In the rows, 128 means zero.
Each row of numbers belongs to one of the nodes below and depends on some of the facts about them. Some rows are named. Which node is each other row?

How the nodes are related:
[q_673 q_905 q_869] κ q_381
[q_537 q_975 q_229 q_722] κ q_337
[q_691 q_630 q_462 q_374 q_147 q_941] κ q_428
[q_349 q_714] κ q_911
[q_68 q_433 q_911 q_804 q_527 q_885 q_307] κ q_954
[q_60 q_891 q_188 q_648] κ q_730
[q_50 q_520 q_997 q_695 q_436] κ q_197
[q_239 q_977 q_255] κ q_433
[q_399 q_729] κ q_307
[q_15 q_743 q_114 q_749 q_679] κ q_502
[q_522] κ q_374
[q_324 q_341 q_543 q_381] κ q_480
[q_6 q_906] κ q_739
[q_550 q_286 q_739 q_161 q_795 q_209 q_7 q_312] κ q_675
[q_352 q_119 q_591 q_690] κ q_537
[q_137 q_851] κ q_795
[q_127 q_832 q_849] κ q_114
[q_315] κ q_679
[q_404 q_86] κ q_749
[q_73 q_964 q_300] κ q_209
[q_267 q_713 q_380] κ q_322
[q_792 q_576 q_807 q_970] κ q_997
[q_766 q_777] κ q_743
[q_448 q_54 q_523] κ q_462
[q_643 q_699 q_868] κ q_959
[q_20] κ q_15
[q_79 q_979] κ q_886
[q_623 q_778] κ q_50
[q_503] κ q_312
[q_820] κ q_527
[q_646] κ q_60
{q_673 q_60 q_239 q_15 q_462 q_739 q_749 q_911 q_502 q_188 q_591 q_448 q_543 q_576 q_86 q_699 q_7 q_941 q_436 q_722 q_300} λ 194
{q_537 q_691 q_349 q_50 q_522 q_324 q_352 q_977 q_114 q_906 q_127 q_161 q_804 q_975 q_905 q_73 q_267 q_891 q_792 q_374 q_643 q_337 q_675 q_54 q_79 q_623 q_695 q_959 q_679 q_730} λ 281
{q_197 q_480 q_322 q_630 q_399 q_6 q_550 q_433 q_119 q_137 q_315 q_527 q_404 q_520 q_341 q_229 q_869 q_997 q_795 q_885 q_380 q_964 q_255 q_868 q_503 q_648 q_820 q_381 q_849 q_312 q_954 q_777 q_307 q_523 q_979 q_970} λ 256
{q_428 q_68 q_743 q_286 q_729 q_766 q_886 q_714 q_807 q_713 q_832 q_20 q_209 q_778 q_147 q_646 q_851 q_690} λ 690

Some rows with their names:
q_324: [123 111  73 120 118 100 125 122 107 117 159 143 107  74 189  92 135 101
  83 141 128 154 103  87 158 145 117 128 121 102 150 127  87 158]
q_979: [152 117 130 131 125  88 124  91 148 132 136 120 125  79 210 102 141  89
  87 153 131 127 108  88 131 123  84 126 105 106 187 118 114 120]
q_255: [146 145 141 122 124  76 124 100 131 123 151  84 134  81 217 123 166  98
  98 139 112 129  85  87 138 108  81 119 103  80 188 109 110 117]
q_399: [144 143 143 120 128  74 124  98 133 120 151  87 137  81 212 121 167 100
  94 139 115 128  86  85 137 110  79 119 104  80 188 109 108 115]
q_911: [109 102 156  65 130  78 133 123 120  99 172 114 121  94 171 133 128 107
 114 143  99 131 104  85 143 127 104 118  80  66 169 120 137 137]
q_73: [123 106  48  90 142  90 104 116 109 147 142 141  88  70 222 102 128  95
  67 149 133 146  94  96 153 128  83 107 123  90 142 151 103 176]
q_739: [115  82 130  58 149  80 129 117 124 119 150 134  95  87 190 121 111  91
 105 155 113 126 121  88 135 124  93 107  86  85 156 140 139 155]
q_997: [141  95 138 124 128  82 136  96 157 137 156 101 128  88 201 106 155  88
  87 125 145 147 113  97 119 120  70 123 105 126 163 141 103 101]
q_522: [141 113  86 108 145 112 109 100 104 140 153 148 116  87 180 107 134 116
  73 122 124 150 108  93 185 158  94 125 143  78 166 144 111 139]
q_137: [157 111 109 110 152  78 116  93 140 146 121 110 102  72 238 105 144  75
  85 153 131 121 110  92 124 108  70 102 113 110 174 135 114 144]
q_20: [146  88 115 123 119 108 119 169 106 125 156 134  94  92 167 134 151  88
  67 157 137  81 103 104 119 133  69 156  85  77 189 125 114 149]
q_7: [111  85 130  71 145  83 120 124 122 124 150 133  94  74 189 115 102  89
 101 154 113 122 120  81 138 120  98 110  92  86 174 141 140 155]
q_643: [122 114  70 111 106 101 114 111 120 131 153 154 110  79 193  96 120 115
  68 151 129 158  86  93 160 149 104 131 112  88 162 133 103 145]
q_954: [155 125 136 116 129  79 132  92 142 123 141 100 130  92 209 119 166  95
  92 143 122 130 101  93 131 124  81 120 103  95 173 114 111 116]
q_404: [171 124 124 131 115  97 120 122 158 145 131 101 121  92 192 109 152  94
 106 163 137 106 105  95 122 126  73 159 111 108 199 133 118 144]
q_322: [159 115 133 122 124  84 131  85 151 128 133 123 126  89 206 105 151  93
  85 155 130 133 106  98 128 134  87 124  97 109 175 116 117 114]
q_197: [150 103 132 123 129  84 136  92 155 133 147 106 127  90 205 108 154  88
  86 136 138 141 114  95 122 124  77 124 105 119 167 129 106 109]
q_964: [155 113 106 109 153  76 115  91 140 149 121 110 100  70 239 106 142  74
  83 154 131 118 110  91 123 107  68 102 114 110 174 137 115 144]

Which node is each row?
No name comes twice in this set of rows, the named rows included.
[174 120 146 123 162  98 116  76 133 142 134 121 133  89 194 109 152  96
  88 124 121 120 126  86 164 135  78 120 140 101 197 134 124 109] -> q_523
[140  82 126 121 150 103 116 130  90 118 157 151  98  83 177 131 145  83
  49 127 128  97 120  96 145 134  75 122 100  74 185 120 119 115] -> q_147
[156 117 131 136 131  90 130  99 139 117 134 118 122  72 205  94 154  79
 100 145 126 126 117  81 128 125 101 121 114 124 181 112 103 128] -> q_341
[111  89 148 101 133  90 140 132 108  87 163 138 105  68 166  95 116  77
 128 141 105 124 131  70 136 128 139 121  95 117 174 116 114 157] -> q_673
[166 121 139 126 149  91 122  84 138 139 136 121 128  83 200 104 149  93
  89 135 125 124 118  87 149 129  80 123 128 103 193 124 120 111] -> q_630
[140 119 104 142 159 101 153  80 159 113 161 102 126  69 204 100 125 105
  89 150 156 122 131  79 116 109  79 136 127  77 187  98 115 113] -> q_119
[129  82 121 125 124  98 116 133 102 109 157 157  92  76 185 126 135  83
  44 151 131 106  97  98 124 133  85 125  76  79 183 112 112 121] -> q_713
[109  90  76 106 113  97 126 118 125 134 172 129 115  91 184 107 139 110
  71 122 145 175  95 102 149 143  86 130 113 104 134 153  94 133] -> q_50
[132 113  79 106 137 106 109 106 108 137 155 147 115  87 185 103 132 114
  74 127 126 152 103  93 177 151  97 129 135  82 162 143 108 141] -> q_691
[158 115 131 146 134  86 141 102 128 107 136 117 120  68 203  84 156  68
 110 140 121 125 126  79 126 121 117 121 118 140 178 106  87 137] -> q_869
[132  79 105 110 148  91 113 137  93 123 149 144  82  75 204 130 141  73
  45 145 134  95 107  97 122 118  72 111  83  81 171 122 113 137] -> q_286
[110  85 124  60 154  77 114 123 120 129 148 130  89  72 199 111 101  79
 100 156 113 117 117  81 134 114  92 103  93  86 167 146 138 168] -> q_300
[108  90 147  83 119  88 122 122 133 114 159 144 108  78 173 107  96 101
 100 157 108 131 110  81 140 134 112 126  77  86 186 129 140 138] -> q_699
[123 109  58  97 133  93 109 117 111 141 147 139  96  76 212 100 125 105
  70 146 133 151  95  92 157 136  88 115 118  90 147 145 101 165] -> q_161

Now the same nodes, written a new way:
Named rows:
q_849: [ 90 159 133 130 144 143 132 132 133 110 149 111 130 136 125 104 149 130
 115 126 143 136 123 129 114 107 136 135 114 112 174]
q_964: [ 73 144 124 129 134 128 117 156 122 125 137 102 120 133 125 129 116 135
 126 126 108 135 114 138 134 151 122 131  93 114 166]
q_975: [199 129 143 117 136 119 114 140 127 141 105 160 132 126 126  98 181 124
 134 123 114 144 130 128 123 130 111 123 168 124 122]
q_229: [147 136 127 127 143 133 124 138 123 139 140 114 123 138 125 140 188 130
 116 129 114 142 122 127 138 101 127 131 101  99 169]
q_522: [164 132 145 111 133 114 118 120 131 148 109 157 132 121 123 101 135 133
 122 123 119 155 133 123 119 181 106 129 159 146 118]
q_869: [123 150 120 124 135 131 120 135 137 142 126  86 132 147 124 141 123 128
 127 137 105 134 125 110 140 126 151 135 119 122 193]
q_147: [ 97 121 139 122 129  95 141  86 122 142 152 178 125 138 124 142 129 125
 133 123 169 125 115 134 151 146 124 137 123 152 119]
q_54: [164 130 146 109 133 113 117 115 130 152 110 161 131 119 123 106 131 134
 119 123 121 159 132 121 117 190 103 130 158 150 119]
q_324: [172 141 139 113 129 118 112 137 137 142  98 138 139 133 125  96 122 126
 141 129 110 137 132 117 124 154 130 126 179 143 137]
q_646: [ 91 125 142 110 145 102 119 108 126 133 164 170 123 150 131 148 115 117
 144 126 183 113 134 151 151 114 155 118 133 140 107]
q_312: [ 83 130 109 136 115 139 127 146 128 101 131  80 111 117 129 136 121 139
 116 133  78  96 123 147 119 157 111 122 100 124 139]
q_161: [129 137 141 119 127 114 109 157 125 128 103 147 129 121 126  89 111 130
 143 120 109 136 124 139 118 178 107 124 158 139 120]
q_209: [ 62 114 120 140 100 104 139 118 121  96 138 147 111 121 131 138 103 124
 147 127 128  65 112 162 136 156 111 123 129 154  95]
q_188: [125 106 131 133 144 131 125 151 125 133 130 147 129 133 140 196  83 116
 134 131 171 156 149 112 135 117 159 125 116 128 123]
q_804: [164 131 134 112 126 133 107 130 130 155 116 150 136 129 120  90 124 128
 139 121 109 152 124 125 110 133 119 121 146 133 109]
q_911: [143  86 101 149 101 158 141 125 128 132 124 126 127 117 134 192  85 120
 132 134 117 130 134 107 109  97 136 123  98 135  95]
q_527: [125 124 101 128 113 162 126 114 135 133 147  83 120 127 123 139 136 136
 112 134  78 116 124 131 109 100 126 119  85 117 125]
q_730: [170 123 135 103 133 134 106 128 142 119 117 129 121 120 134 117 124 128
 122 134 109 108 161 149 101 149 129 100 180 145  78]

Rows to name:
No name comes twice in this set of rows, the named rows included.
[109 130 108 128 126 140 147 136 136 107 140  77 122 129 129 121 176 149
 104 139  83 106 133 136 135 117 129 122  98 118 116] -> q_322
[130 102 118 143 120 144 132 140 121 149 127 146 135 130 131 183  81 118
 141 126 147 164 126 100 125 100 145 133  93 126 125] -> q_239
[176 117 131 116 115 124 129 102 138 130 104 140 123 106 127 114 142 138
 108 131  92 122 142 129 103 192  94 122 168 159  90] -> q_374
[106 145 124 122 142 132 127 139 129 133 144 100 128 140 125 125 152 138
 116 130 117 142 125 128 139 121 136 131  96 110 156] -> q_979
[143  86 117 147 111 132 154 104 128 128 115 139 120 104 137 213  98 128
 106 136 134 139 144 100 120 170 115 136 114 157 110] -> q_462
[153 114 138 133 131  99 136 107 115 138 146 187 123 143 128 147 199 112
 145 123 159 112 112 138 156  87 125 131 130 123 129] -> q_690
[129 103 129 142 130 123 143 130 121 143 120 153 130 122 134 193  93 123
 124 129 160 167 135  97 136 149 132 141 107 140 133] -> q_941
[129 101 130 141 129 122 143 125 121 145 119 156 129 121 133 199  92 124
 121 129 160 170 135  94 134 157 129 143 106 142 136] -> q_448
[109 107 125 128 110 105 152  68 129 123 147 161 116 122 128 156 137 130
 120 131 142  92 125 139 136 156 112 129 130 165  93] -> q_428
[138 110 123 145 126 126 137 147 128 136 108 133 137 134 136 187  83 115
 142 135 149 149 135  91 141 124 156 139 127 136 153] -> q_543
[146 151 151 120 136 130 123 132 136 114 115 156 138 123 126  64 141 125
 133 121 142 136 131 129 100 136 120 127 179 136 127] -> q_127
[ 87 126 134 125 130  95 147 116 123 126 153 166 131 148 127 116 154 130
 144 125 161 114 115 141 163 113 140 131 121 140 103] -> q_713

The same nodes again, as new rows of numbers:
Some nodes and their rows:
q_322: [114 112 116 131  91 176 133 131 102 115 106 119 151 154 125 103 121 133
 132 146 125 148 114 141 182 125 169 144  98 137 146]
q_503: [ 99 142 123 145 120 113 142 134 115 123 143 124 122 159 122 110 127 151
 123 110 126 140 129 138 172 144 136 136 149 123 111]
q_537: [130 118 133 174 104 189 115 138 146 112   5 110 148  99 135 144  76 101
 192 125  84 141 143 114 116 110 165 148 169 195 110]
q_730: [169  81 127 177 117 141 116 135 107 175  30 119 177 138 135 134  94 117
  97 173 141  66 156 132 119 110 139 134  41 151 120]
q_209: [ 87 147 120  78 129 158 148 117 111 119 155 144 146  72 146 114 128 100
 152 148 129  37 113 108 174 117 102 157  97 163 146]
q_399: [110 116 125 131 115 132 135 137 123 133 137 118 106 159 126 116 146 149
 107 125 117 163 113 144 162 145 132 135 157 109 102]
q_428: [111 146 122  37 143 196 135 129 151  98 124 134 123 158 128 117 136  77
 109 139 146  92  92 113 157 104  89 140  39 110 126]
q_188: [151 134 134  82 143  84 125 148 151 165 167 142 159  93 116 136 126 132
 142 166 167 114 149 148  76 128 169 116 136 112 129]
q_433: [ 93  84 119 101  86 200 116 142 102 141 128 108 123 157 142 110 153 139
 112 162  99 156  92 147 169 130 161 150 121 139 134]
q_73: [124 137 136 183 150  97 119 126 125 147 102 126 122 145 137 146 109 137
 119  99 113  93 156 111 105 128  98 118 127 156 108]
q_970: [121 123 124 165 113 130 134  86 117 111 145 125 125 144 121 108 126 139
 124  84 140 170 125 145 162 150 125 119 144 102 126]
q_807: [138 128 128 114 142 127 145  65 140 111 156 145 103  60 131 126 142  95
 124 105 154 103 114 121 138 136  55 125 134  91 121]
q_749: [163 140 127  69 128 131 117 154 119 112 177 124 202  90 127 127 138 120
 134 172 129 142 116 124  76 107 214 130 124 147 216]
q_675: [ 89 139 128 163 130 143 112 130  96 143 103 126 166 143 152 131  90 130
 148 118 104  52 152 106 129 114 135 133  86 210 145]
q_941: [129 160 137  53 154 106 116 153 165 137 188 140 139 138 116 137 130 126
 143 134 158 139 135 138  69 123 158 106 125 111 132]
q_50: [144  94 129 195 115 182  95  54 103 121  89 125 158 123 144 132  94 107
 139  85 131 121 144 122 103 119 118 103  69 161 167]
q_300: [116 161 136  75 148  86 122 145 146 148 200 145 150  96 124 135 127 138
 165 139 151 112 147 136  80 130 168 114 155 138 142]
q_127: [164 128 136 188 150  93 119 130 124 129  94 116 129 144 132 148 124 134
  91 108 106 127 143 108  91 124 103 120 136 136 129]

Which node is each row?
No name comes twice in this set of rows, the named rows included.
[112 158 130  13 142 177 102 162 159 123 169 134 169 181 119 126 119 107
 148 149 159 134 121 135  84 101 188 111  49 133 158] -> q_462
[117 102 130  35 113 176  97 156 135 161 178 130 152  95 142 134 147 124
 154 188 125 131 110 145  76 114 193 128 123 152 165] -> q_911
[131 114 132 172 108 179 113 134 137 119  21 113 148 109 137 142  83 105
 173 127  92 132 143 114 115 111 155 143 146 188 119] -> q_337
[114 134 125 149 110 128 144 137 136 112 108 118 116 142 116 115 121 140
 140 113 117 171 126 140 169 144 146 141 179 117  98] -> q_229
[154 151 135  80 147  84 123 150 146 132 191 135 156  96 119 137 139 133
 136 147 144 145 134 132  66 126 172 117 162 119 160] -> q_86
[ 92 154 127  59 125 139 114 149 120 142 192 143 189  93 136 123 111 128
 189 160 143  83 142 132  99 114 201 129 108 184 181] -> q_739
[161 129 119  90 129 152 149 124 112  90 134 124 153  69 136 119 155  91
  94 163 115  99  87 101 150 110 114 158 110 124 181] -> q_743
[133 150 137  78 138 104 124 148 166 135 164 138 143  78 118 140 121 126
 179 143 142 148 142 139  73 128 177 120 184 129 131] -> q_722
[138 129 127 110 144 124 146  77 143 113 155 144 101  64 130 127 143  97
 121 112 151 100 114 120 141 135  57 128 133  91 119] -> q_778
[107 100 105 144  68 163 138 136  85  92  95 153  77 144 117 117 133 153
 207 165 126 167 121 132 194 111 149 127  71 142 176] -> q_381
[107 103 108 141  74 166 136 137  90  97  99 145  94 145 119 115 131 149
 190 160 124 162 120 134 190 114 152 131  76 141 170] -> q_480
[117 100 116 169  84 202 116  39  91  93 141 125 163 126 130  95 110 117
 147  79 146 167 118 150 169 139 150 113  93 129 177] -> q_997

